Here is a tiny trained network, its code and every weight. The questions are about switching its units off for an input and a class, where a switched-off unit gives its printed mean instead of its output.

import numpy as np


def w(rows, s, z=0):
    codes = np.array(rows[::2]) - 128.0
    scale = np.full(codes.shape[1], s)
    scale[-1] = z or s
    return codes * scale


def f(y):
    return y / 2 * (1 + np.tanh(0.7978845608 * (y + 0.044715 * y**3)))


def log_softmax(a):
    a = a - a.max(-1, keepdims=True)
    return a - np.log(np.exp(a).sum(-1, keepdims=True))


def net(x, mask):
    res = np.array(x, float).reshape(1, 3) / 4 @ E
    y = f(res @ A[0][:, :-1].T + A[0][:, -1])
    res = res + np.where(mask, y, B[0][:, -1]) @ B[0][:, :-1]
    return log_softmax(res[-1] @ U[:, :-1].T + U[:, -1])


A, B = {}, {}
E = w([
[207,112,245,120,135,123,99,80,84],'x0',
[175,140,130,70,244,158,164,146,177],'x1',
[132,49,110,89,107,191,52,181,139],'x2',
],0.012)
A[0] = w([
[171,153,134,81,178,180,174,134,169,205],'n1',
[161,75,173,84,123,163,48,143,106,114],'n2',
[166,150,168,145,137,114,157,69,101,144],'n3',
[142,139,164,138,127,92,143,69,104,145],'n4',
[161,153,162,139,138,92,136,79,113,119],'n5',
[158,160,168,123,150,130,159,102,148,88],'n6',
[71,64,81,109,135,152,84,179,149,170],'n7',
[105,85,96,116,108,162,113,179,162,138],'n8',
[189,72,180,96,111,143,80,125,116,100],'n9',
[59,202,84,147,134,74,223,141,156,241],'n10',
[145,150,140,157,95,75,129,94,89,195],'n11',
[161,124,125,68,240,147,149,160,167,205],'n12',
[116,89,98,177,69,111,116,130,105,255],'n13',
[166,147,129,73,255,158,143,146,198,220],'n14',
[149,88,89,90,125,155,146,184,180,157],'n15',
[137,143,150,152,123,83,131,88,60,200],'n16',
[158,172,154,101,179,134,185,128,144,147],'n17',
],0.0094,0.0041)
B[0] = w([
[114,111,84,30,249,87,225,114,125,209],'n1',
[45,176,186,101,139,27,64,187,19,197],'n2',
[161,88,104,203,173,160,194,106,123,194],'n3',
[198,119,135,194,119,180,168,108,127,186],'n4',
[179,89,125,173,174,182,209,101,150,181],'n5',
[147,32,91,99,174,133,183,105,161,164],'n6',
[131,165,67,113,73,184,96,123,202,197],'n7',
[128,148,33,80,88,192,107,105,214,177],'n8',
[90,136,171,133,183,36,144,157,55,191],'n9',
[21,174,177,138,140,21,64,218,30,242],'n10',
[175,185,170,200,112,186,143,128,80,197],'n11',
[99,130,101,38,208,123,179,126,150,235],'n12',
[116,120,134,193,67,133,76,130,138,200],'n13',
[116,117,76,35,253,127,204,119,164,253],'n14',
[136,171,115,30,126,147,97,126,154,183],'n15',
[177,157,199,203,112,174,153,115,93,200],'n16',
[110,46,90,86,163,89,182,129,125,191],'n17',
],0.0063,0.013)
U = w([
[102,188,166,187,85,45,68,193,77,252],'0',
[74,122,130,89,158,26,156,154,101,80],'1',
[210,155,162,186,92,245,164,49,114,112],'2',
[205,46,104,144,165,159,200,56,166,41],'3',
[116,98,83,148,2,194,90,118,194,172],'4',
[153,170,87,92,149,232,149,125,211,58],'5',
],0.0076,0.0028)

Each question gives the input, the list of numbers given to net, and the class t.
The units are the neurons (one row each of A and B). Each row of codes is followed by its name. A weight is (code - 128) times the scale printed after its matrix; where a second scale follows, it is the last column's (A, B and U).
mask holds one flag per neuron, in row order. A switched-off neuron (its flag False) gives its mean, the last column of its row in B, instead of its output. The means were averaged over made-up inputs and are rounded, as every weight is.
A unit's drop is (log p(t) with every unit on - log p(t) with that unit switched off) / (log p(t) with every unit on - log p(t) with every unit switched off).
The circuit of an input: a set's keep is (log p(t) with only the set's units on - log p(t) with every unit switched off) / (log p(t) with every unit on - log p(t) with every unit switched off). Starting from the 12 units with the biggest drops (on a tie, the unit counted first), units are removed one at a time, each time the one whose removal leaves the highest keep (on an exact tie, the one counted first), for as long as the keep stays at least 0.8.
circuit, biggest first: the units of the circuit, biggest drop first
top k neurons: the k neurons with the biggest drops, biggest first
drop of u: that unit's drop, to one decimal
input [0,-7,-2], class 0: circuit, biggest first => (n14)
input [2,1,0], class 3: top 2 neurons => (n10, n2)
input [2,-6,8], class 0: top 2 neurons => (n2, n9)
input [0,-1,-8], class 0: top 2 neurons => (n10, n14)
input [-8,0,8], class 4: top 2 neurons => (n14, n1)
input [1,-3,-2], class 2: top 2 neurons => (n2, n10)
input [6,6,2], class 1: top 2 neurons => (n2, n9)
input [-1,0,-5], class 0: top 2 neurons => (n10, n14)
input [1,7,-7], class 3: top 2 neurons => (n2, n6)
input [3,-4,-1], class 2: drop of n10 => 0.3
input [-7,-7,1], class 4: drop of n8 => 0.3
input [-6,1,3], class 5: drop of n1 => -0.1
input [4,-6,-6], class 2: drop of n17 => 0.0
input [-7,-1,-2], class 0: top neuron => (n10)
